Below is a small trained network, with its code and all its weights. Each question gives an input and a class and asks what happens when units are switched off, that is, made to give their printed mean instead of their output.

import numpy as np


def w(rows, s, z=0):
    codes = np.array(rows[::2]) - 128.0
    scale = np.full(codes.shape[1], s)
    scale[-1] = z or s
    return codes * scale


def f(y):
    return np.maximum(y, 0)


def log_softmax(a):
    a = a - a.max(-1, keepdims=True)
    return a - np.log(np.exp(a).sum(-1, keepdims=True))


def net(x, mask):
    res = np.array(x, float).reshape(1, 4) / 4 @ E
    y = f(res @ A[0][:, :-1].T + A[0][:, -1])
    res = res + np.where(mask, y, B[0][:, -1]) @ B[0][:, :-1]
    return log_softmax(res[-1] @ U[:, :-1].T + U[:, -1])


A, B = {}, {}
E = w([
[74,150,123,131,88,109,119,136,107,238],'x0',
[171,29,147,126,64,74,132,111,116,144],'x1',
[160,172,129,93,74,137,122,100,255,150],'x2',
[19,100,121,117,57,157,91,126,132,61],'x3',
],0.0083)
A[0] = w([
[146,139,121,131,90,141,120,137,210,143,77],'N0',
[62,116,128,134,94,134,123,129,134,75,122],'N1',
[87,129,129,116,109,135,127,118,125,112,92],'N2',
[138,92,131,125,115,125,123,131,132,137,220],'N3',
[182,143,122,126,162,115,134,120,109,158,65],'N4',
[117,167,112,134,143,138,122,133,125,129,74],'N5',
[113,111,127,122,164,121,119,132,38,129,97],'N6',
[84,121,117,124,98,124,118,127,138,93,81],'N7',
[192,26,122,126,73,116,126,118,117,161,76],'N8',
[144,98,143,133,99,117,124,130,122,152,104],'N9',
[144,159,129,122,96,112,119,130,204,130,90],'N10',
[63,146,122,119,92,121,123,138,100,253,81],'N11',
[166,135,149,127,174,133,132,116,122,172,77],'N12',
[72,228,129,129,190,157,123,128,136,122,97],'N13',
[216,139,112,131,169,117,127,139,117,174,91],'N14',
[146,135,138,127,145,118,132,128,129,140,184],'N15',
[67,108,125,121,90,137,122,128,137,104,60],'N16',
[92,192,118,124,170,150,126,128,134,124,79],'N17',
[132,71,127,124,78,115,128,126,126,126,86],'N18',
[139,145,126,114,93,138,127,107,207,144,86],'N19',
[111,112,119,129,155,129,123,133,65,110,71],'N20',
[184,103,128,124,156,137,131,128,158,3,82],'N21',
[110,105,129,144,159,130,131,131,44,129,102],'N22',
[96,141,138,143,105,127,134,118,119,184,118],'N23',
[123,137,121,130,133,131,128,123,128,132,254],'N24',
],0.019,0.0097)
B[0] = w([
[119,52,164,124,135,135,175,127,125,157,207],'N0',
[105,181,129,131,121,211,126,165,125,138,211],'N1',
[96,167,136,116,135,158,121,125,134,142,162],'N2',
[175,159,99,102,51,133,164,167,133,72,203],'N3',
[81,165,150,153,155,178,118,124,106,149,183],'N4',
[108,140,150,132,157,87,128,133,129,120,152],'N5',
[109,71,127,123,104,112,175,120,120,183,200],'N6',
[97,176,154,138,133,172,124,122,120,134,174],'N7',
[92,175,158,134,180,22,148,140,131,97,228],'N8',
[136,150,140,125,137,98,131,138,126,99,166],'N9',
[104,64,141,134,100,118,163,117,112,170,210],'N10',
[179,79,104,142,190,135,28,67,129,113,224],'N11',
[69,150,146,113,158,177,118,125,144,133,183],'N12',
[126,172,159,128,144,33,152,150,125,79,240],'N13',
[79,183,146,145,147,207,108,149,126,142,225],'N14',
[128,141,114,109,75,164,123,151,132,111,186],'N15',
[75,160,150,144,170,186,117,143,124,147,182],'N16',
[114,152,139,128,152,55,147,142,135,101,193],'N17',
[104,174,151,134,162,78,141,140,123,114,179],'N18',
[112,72,127,129,119,118,181,126,126,195,216],'N19',
[119,71,153,126,124,118,160,111,147,166,175],'N20',
[178,79,94,143,188,109,18,56,127,134,247],'N21',
[127,57,152,126,110,127,179,125,145,169,202],'N22',
[153,116,100,130,136,134,84,101,127,128,177],'N23',
[192,160,67,99,5,164,163,162,133,96,222],'N24',
],0.028,0.013)
U = w([
[107,33,166,121,105,142,217,133,127,213,132],'0',
[54,208,162,153,161,254,111,174,116,144,87],'1',
[121,183,170,132,177,26,163,174,123,63,83],'2',
[194,84,87,155,195,147,30,57,123,123,123],'3',
[199,160,66,73,13,171,164,200,141,80,251],'4',
],0.0069,0.0022)

Each question gives the input, the list of numbers given to net, and the class t.
The units are the neurons (one row each of A and B). Each row of codes is followed by its name. A weight is (code - 128) times the scale printed after its matrix; where a second scale follows, it is the last column's (A, B and U).
mask holds one flag per neuron, in row order. A switched-off neuron (its flag False) gives its mean, the last column of its row in B, instead of its output. The means were averaged over made-up inputs and are rounded, as every weight is.
A unit's drop is (log p(t) with every unit on - log p(t) with that unit switched off) / (log p(t) with every unit on - log p(t) with every unit switched off).
The circuit of an input: a set's keep is (log p(t) with only the set's units on - log p(t) with every unit switched off) / (log p(t) with every unit on - log p(t) with every unit switched off). Starting from the 12 units with the biggest drops (on a tie, the unit counted first), units are removed one at a time, each time the one whose removal leaves the highest keep (on an exact tie, the one counted first), for as long as the keep stays at least 0.8.
circuit, biggest first: the units of the circuit, biggest drop first
k most important neurons: the k neurons with the biggest drops, biggest first
drop of u: that unit's drop, to one decimal
input [6,-3,5,3], class 3: circuit, biggest first => N11
input [-3,6,4,5], class 2: 2 most important neurons => N8, N14
input [4,-5,-7,-7], class 0: 3 most important neurons => N6, N22, N20
input [4,7,3,8], class 1: 2 most important neurons => N1, N16
input [4,-5,1,-4], class 2: 4 most important neurons => N13, N21, N1, N17
input [-5,-5,7,7], class 0: 3 most important neurons => N19, N10, N0
input [6,1,5,0], class 3: 2 most important neurons => N11, N23
input [-6,7,1,6], class 2: 3 most important neurons => N8, N14, N18
input [-4,3,3,0], class 3: 2 most important neurons => N21, N13
input [-5,3,-1,5], class 1: 4 most important neurons => N1, N11, N16, N7
input [0,-4,3,3], class 2: 3 most important neurons => N13, N3, N14
input [-8,-6,-1,-4], class 3: 2 most important neurons => N21, N8
input [-3,5,0,6], class 1: drop of N13 => 0.2
input [3,-6,-8,-7], class 0: drop of N6 => 3.5
input [6,8,-3,-5], class 2: circuit, biggest first => N8
input [8,4,2,-1], class 3: drop of N11 => 1.3
